Here is a tiny trained network, its code and every weight. The questions are about switching its units off for an input and a target symbol, where a switched-off unit gives its printed mean instead of its output.

import numpy as np


def w(rows, s, z=0):
    codes = np.array(rows[::2]) - 128.0
    scale = np.full(codes.shape[1], s)
    scale[-1] = z or s
    return codes * scale


def f(y):
    return np.maximum(y, 0)


def softmax(a):
    e = np.exp(a - a.max(-1, keepdims=True))
    return e / e.sum(-1, keepdims=True)


def log_softmax(a):
    a = a - a.max(-1, keepdims=True)
    return a - np.log(np.exp(a).sum(-1, keepdims=True))


def net(x, mask):
    ids = ['αβδθμσφ'.index(c) for c in x.split()]
    T = len(ids)
    res = E[ids] + P[:T]
    u = 0
    for l in range(2):
        q, k, v = (res @ M[l].T for M in (Q, K, V))
        z = softmax(np.where(np.tri(T) > 0, q @ k.T / 2**0.5, -1e9)) @ v
        res = res + np.where(mask[u], z, O[l][:, -1]) @ O[l][:, :-1]
        u += 1
        y = f(res @ A[l][:, :-1].T + A[l][:, -1])
        res = res + np.where(mask[u : u + 8], y, B[l][:, -1]) @ B[l][:, :-1]
        u += 8
    return log_softmax(res[-1] @ U[:, :-1].T + U[:, -1])


Q, K, V, O, A, B = {}, {}, {}, {}, {}, {}
E = w([
[69,177,151,78,96],'α',
[120,126,82,81,65],'β',
[109,129,58,164,188],'δ',
[130,198,49,166,150],'θ',
[143,94,104,73,158],'μ',
[156,208,116,59,135],'σ',
[3,227,129,211,156],'φ',
],0.019)
P = w([
[79,32,52,98,82],'0',
[14,129,254,157,94],'1',
[69,109,246,173,102],'2',
[76,79,232,169,116],'3',
[90,70,214,146,119],'4',
[83,83,168,149,138],'5',
[56,121,154,123,149],'6',
[82,102,136,142,154],'7',
[51,121,112,146,164],'8',
[31,136,113,110,166],'9',
[68,170,94,124,183],'10',
],0.0037)
Q[0] = w([
[49,177,22,20,244],'0.h0',
[24,175,1,59,87],'0.h0',
],0.0073)
K[0] = w([
[124,107,7,60,140],'0.h0',
[170,115,91,110,166],'0.h0',
],0.017)
V[0] = w([
[41,78,167,57,196],'0.h0',
[137,184,181,58,11],'0.h0',
],0.011)
O[0] = w([
[207,2,239,91,139,62],'0.h0',
[38,123,114,15,196,3],'0.h0',
],0.0078,0.003)
A[0] = w([
[67,146,224,168,99,21],'0.n0',
[251,237,142,38,128,2],'0.n1',
[182,230,204,154,254,195],'0.n2',
[165,58,17,122,130,158],'0.n3',
[34,16,107,221,167,82],'0.n4',
[74,139,116,185,62,79],'0.n5',
[129,31,56,160,254,157],'0.n6',
[167,114,56,180,166,84],'0.n7',
],0.0085,0.0025)
B[0] = w([
[232,99,138,80,183,190],'0.n0',
[170,108,2,167,233,176],'0.n1',
[55,70,186,45,79,235],'0.n2',
[104,194,183,67,118,203],'0.n3',
[179,129,72,153,203,180],'0.n4',
[112,163,160,156,198,254],'0.n5',
[180,151,136,154,14,183],'0.n6',
[168,100,207,71,79,224],'0.n7',
],0.0096,0.0059)
Q[1] = w([
[150,101,51,89,98],'1.h0',
[121,32,95,204,253],'1.h0',
],0.0051)
K[1] = w([
[135,122,216,171,146],'1.h0',
[38,118,211,64,4],'1.h0',
],0.0034)
V[1] = w([
[103,61,153,192,249],'1.h0',
[204,115,44,113,183],'1.h0',
],0.013)
O[1] = w([
[227,254,112,38,204,1],'1.h0',
[138,48,2,142,170,100],'1.h0',
],0.0072,0.0043)
A[1] = w([
[96,81,104,224,155,107],'1.n0',
[231,40,140,134,155,67],'1.n1',
[31,13,124,181,105,75],'1.n2',
[141,78,63,121,179,2],'1.n3',
[194,122,248,132,126,32],'1.n4',
[47,36,184,209,254,28],'1.n5',
[150,73,155,105,71,110],'1.n6',
[198,194,69,243,75,85],'1.n7',
],0.0064,0.0041)
B[1] = w([
[134,124,86,205,117,184],'1.n0',
[112,91,154,68,203,156],'1.n1',
[208,168,13,72,62,253],'1.n2',
[153,147,244,150,48,158],'1.n3',
[109,152,172,206,179,182],'1.n4',
[246,221,88,2,137,198],'1.n5',
[118,100,218,102,161,177],'1.n6',
[95,128,58,169,214,188],'1.n7',
],0.008,0.0061)
U = w([
[21,127,218,89,189,175],'α',
[102,176,119,33,24,1],'β',
[209,98,149,226,137,72],'δ',
[71,215,133,183,81,252],'θ',
[253,90,222,97,48,102],'μ',
[60,40,30,94,238,205],'σ',
[178,222,148,93,187,20],'φ',
],0.004,0.0039)

Each question gives the input, a string of symbols that net reads in full, and the target symbol t.
The units are the heads (2 rows each of Q, K, V and O) and the neurons (one row each of A and B). Each row of codes is followed by its name. A weight is (code - 128) times the scale printed after its matrix; where a second scale follows, it is the last column's (O, A, B and U).
mask holds one flag per unit, layer by layer, with each layer's heads first. A switched-off unit (its flag False) gives its mean, the last column of its rows in O or B, instead of its output. The means were averaged over made-up inputs and are rounded, as every weight is.
A unit's drop is (log p(t) with every unit on - log p(t) with that unit switched off) / (log p(t) with every unit on - log p(t) with every unit switched off).
The circuit of an input: a set's keep is (log p(t) with only the set's units on - log p(t) with every unit switched off) / (log p(t) with every unit on - log p(t) with every unit switched off). Starting from the 12 units with the biggest drops (on a tie, the unit counted first), units are removed one at a time, each time the one whose removal leaves the highest keep (on an exact tie, the one counted first), for as long as the keep stays at least 0.8.
units of the circuit, in order: the units of the circuit, biggest drop first
most important unit: the unit with the biggest drop
top k neurons: the k neurons with the biggest drops, biggest first
k most important neurons of layer l: the k neurons of layer l with the biggest drops, biggest first
drop of u: that unit's drop, to one decimal
input α α α, target α: most important unit	0.h0
input θ α θ θ δ, target θ: units of the circuit, in order	0.h0, 1.h0, 0.n1
input φ θ μ, target φ: units of the circuit, in order	1.h0, 0.n4, 0.n5, 0.n6
input θ σ σ θ σ α θ θ α α, target σ: units of the circuit, in order	0.n1, 1.h0
input α θ α σ μ θ δ, target δ: top 2 neurons	0.n6, 0.n4
input α α μ δ α β α α μ, target μ: top 3 neurons	0.n6, 0.n5, 0.n1
input μ θ δ δ β α μ, target μ: 2 most important neurons of layer 0	0.n6, 0.n5
input φ β φ θ, target φ: units of the circuit, in order	1.h0, 0.n4, 0.n7, 0.n5
input φ β β, target φ: 3 most important neurons of layer 0	0.n4, 0.n5, 0.n0
input φ φ β μ, target φ: 3 most important neurons of layer 0	0.n6, 0.n4, 0.n5
input μ δ δ θ φ θ θ θ α θ δ, target μ: units of the circuit, in order	0.h0, 0.n6
input σ β θ θ μ β, target σ: units of the circuit, in order	1.h0, 0.n1
input φ θ φ α θ θ θ α φ, target φ: top 3 neurons	1.n5, 0.n5, 0.n0
input θ δ θ θ θ α β, target θ: most important unit	0.h0
input φ φ α α, target φ: 3 most important neurons of layer 0	0.n4, 0.n0, 0.n5
input θ α φ φ β δ, target φ: top 3 neurons	0.n5, 0.n4, 0.n6
input β β θ θ α θ, target β: top 2 neurons	1.n2, 0.n5
input θ δ θ σ μ α δ β φ, target φ: units of the circuit, in order	1.n5, 0.n5, 0.n4
input μ μ μ θ σ, target σ: top 2 neurons	0.n1, 1.n1
input α μ θ θ α θ β δ μ θ, target μ: top neuron	0.n7
input μ β α θ α δ α α, target μ: 2 most important neurons of layer 0	0.n5, 0.n1
input φ μ α β β α φ β δ, target φ: top 2 neurons	0.n6, 0.n4
input α β α β σ α β, target σ: 4 most important neurons of layer 0	0.n1, 0.n5, 0.n3, 0.n7
input δ δ α, target δ: drop of 0.n5	0.0
input σ β θ, target σ: drop of 1.n3	-0.2
input α φ θ β θ α φ σ α δ, target δ: drop of 1.h0	-0.1
input α μ α δ, target μ: units of the circuit, in order	0.h0
input μ θ θ, target μ: drop of 0.h0	0.6
